Below is a small trained network, with its code and all its weights. Each question gives an input and a class and asks what happens when units are switched off, that is, made to give their printed mean instead of their output.

import numpy as np


def w(rows, s, z=0):
    codes = np.array(rows[::2]) - 128.0
    scale = np.full(codes.shape[1], s)
    scale[-1] = z or s
    return codes * scale


def f(y):
    return y / 2 * (1 + np.tanh(0.7978845608 * (y + 0.044715 * y**3)))


def log_softmax(a):
    a = a - a.max(-1, keepdims=True)
    return a - np.log(np.exp(a).sum(-1, keepdims=True))


def net(x, mask):
    res = np.array(x, float).reshape(1, 8) / 4 @ E
    y = f(res @ A[0][:, :-1].T + A[0][:, -1])
    res = res + np.where(mask, y, B[0][:, -1]) @ B[0][:, :-1]
    return log_softmax(res[-1] @ U[:, :-1].T + U[:, -1])


A, B = {}, {}
E = w([
[44,167,107,141,105,63,145,136,199,120,169],'x0',
[131,100,156,71,140,223,70,165,74,99,46],'x1',
[59,107,112,53,198,66,184,59,179,201,203],'x2',
[138,110,189,106,240,59,251,143,118,162,152],'x3',
[71,128,146,84,146,168,95,165,126,110,81],'x4',
[183,112,48,106,134,109,119,3,139,201,170],'x5',
[183,119,201,128,194,150,179,165,83,134,124],'x6',
[113,143,116,141,133,101,145,104,144,138,166],'x7',
],0.0083)
A[0] = w([
[196,98,230,104,187,147,158,197,73,119,76,107],'N1',
[17,147,113,107,127,71,146,183,179,98,144,131],'N2',
[134,135,89,93,85,248,2,135,103,86,54,105],'N3',
[167,124,90,195,30,162,55,116,118,103,128,165],'N4',
[155,148,172,154,152,158,163,140,99,125,109,42],'N5',
[119,130,126,113,146,124,153,147,124,121,121,176],'N6',
[72,170,115,116,127,118,117,197,182,109,133,43],'N7',
[145,142,101,105,128,121,153,90,157,148,143,116],'N8',
[192,154,95,207,51,90,122,93,157,124,163,4],'N9',
[137,115,78,96,188,86,183,14,153,188,205,93],'N10',
[163,109,179,134,211,141,197,150,95,138,112,140],'N11',
],0.0078,0.0021)
B[0] = w([
[156,169,130,93,190,200,194,214,90,117,153,211],'N1',
[18,154,213,189,73,163,113,96,177,107,189,191],'N2',
[187,3,197,77,74,198,7,150,69,246,17,248],'N3',
[216,148,73,209,55,134,120,150,71,98,91,204],'N4',
[190,126,121,96,166,120,145,145,76,107,123,151],'N5',
[105,127,137,101,135,136,127,140,151,108,183,140],'N6',
[87,116,200,169,76,166,156,154,162,92,133,159],'N7',
[126,148,83,132,130,62,119,133,133,143,145,158],'N8',
[194,176,74,173,107,90,157,131,120,50,165,176],'N9',
[73,88,45,42,158,23,74,53,181,208,167,243],'N10',
[139,133,144,52,224,132,165,159,120,92,155,187],'N11',
],0.0064,0.014)
U = w([
[20,154,210,202,79,137,147,135,187,97,161,112],'0',
[239,191,43,251,65,91,136,109,117,83,138,1],'1',
[171,141,165,96,254,174,235,212,100,118,147,209],'2',
[110,101,88,65,184,32,135,3,166,216,172,91],'3',
[191,65,164,132,81,233,43,157,83,177,14,183],'4',
],0.0069,0.00091)

Each question gives the input, the list of numbers given to net, and the class t.
The units are the neurons (one row each of A and B). Each row of codes is followed by its name. A weight is (code - 128) times the scale printed after its matrix; where a second scale follows, it is the last column's (A, B and U).
mask holds one flag per neuron, in row order. A switched-off neuron (its flag False) gives its mean, the last column of its row in B, instead of its output. The means were averaged over made-up inputs and are rounded, as every weight is.
A unit's drop is (log p(t) with every unit on - log p(t) with that unit switched off) / (log p(t) with every unit on - log p(t) with every unit switched off).
The circuit of an input: a set's keep is (log p(t) with only the set's units on - log p(t) with every unit switched off) / (log p(t) with every unit on - log p(t) with every unit switched off). Starting from all 11 units, units are removed one at a time, each time the one whose removal leaves the highest keep (on an exact tie, the one counted first), for as long as the keep stays at least 0.8.
circuit, biggest first: the units of the circuit, biggest drop first
most important unit: the unit with the biggest drop
top k neurons: the k neurons with the biggest drops, biggest first
drop when u is switched off: that unit's drop, to one decimal
input [-5,-8,5,-7,-6,-8,1,-3], class 1: circuit, biggest first : [N3, N9]
input [5,-2,1,1,0,-2,-3,7], class 0: most important unit : N2
input [7,5,3,0,4,-2,4,-4], class 0: circuit, biggest first : [N2, N3]
input [-1,1,-7,7,-2,4,-4,-6], class 2: circuit, biggest first : [N3, N1]
input [-4,5,4,0,-2,2,3,-7], class 2: circuit, biggest first : [N1, N11]
input [-7,-3,-6,0,-6,-2,0,2], class 1: circuit, biggest first : [N3, N9]
input [-5,-2,-3,2,-1,8,-3,-8], class 1: top 4 neurons : [N3, N4, N9, N11]
input [-7,1,-3,3,-8,7,7,6], class 2: top 3 neurons : [N1, N11, N5]
input [0,-4,0,2,-7,-6,-7,-7], class 0: top 2 neurons : [N2, N4]
input [3,-3,4,8,8,-2,-3,-4], class 0: top 3 neurons : [N2, N7, N3]
input [-6,5,5,-1,-8,0,2,0], class 2: top 3 neurons : [N3, N1, N11]
input [-4,-8,6,-8,-2,-8,-7,-7], class 1: top 2 neurons : [N4, N9]
input [-8,-2,-3,-3,-8,-2,1,0], class 1: top 2 neurons : [N9, N4]
input [0,-6,4,4,-1,-7,-1,0], class 0: circuit, biggest first : [N2]
input [8,-2,-1,8,8,1,-3,5], class 0: top 2 neurons : [N2, N7]
input [4,2,-2,-3,5,6,-8,8], class 4: drop when N3 is switched off : 1.9
input [-3,-1,-4,-1,7,-7,8,6], class 2: drop when N1 is switched off : 0.3
input [-2,-4,-4,-6,-1,8,5,-4], class 1: drop when N9 is switched off : 1.4
